B =
522	442	548	405	540	585	416	609
584	552	481	592	653	544	590	513
437	491	609	518	464	449	422	549
423	321	409	544	671	399	357	447
629	515	464	781	714	481	613	423
576	499	394	482	688	607	549	575
600	219	372	472	705	499	422	454
482	522	607	423	464	570	413	651
Indices start at 1.
The bottom-right entry: 651
Give the entry in row 3 and column 1.
Answer: 437
The entry in row 2 and column 3 is 481
Give the entry just right of 472.
Answer: 705
The entry directly above 575: 423
Give the entry directly above 600.
Answer: 576
Give the entry directly above 653.
Answer: 540
Give the entry in row 2 and column 1.
Answer: 584
Give the entry directly below 321.
Answer: 515
Give the top entry of the column that holds the smallest entry.
Answer: 442
Give the entry directly below 575.
Answer: 454
The entry in the top-left corner -> 522
Give the entry directly below 613.
Answer: 549
The entry at row 1, column 3 is 548
The entry directly below the largest entry: 482
Give the entry directly above the largest entry.
Answer: 544
The entry in the top-right corner -> 609
The entry directly above 671: 464
The entry just right of 570: 413

68	-325	-9	-437	-369	3	525
The entry just right of -325 -> -9
Read off the second entry from the left.
A: -325
Read off the smallest entry.
A: -437
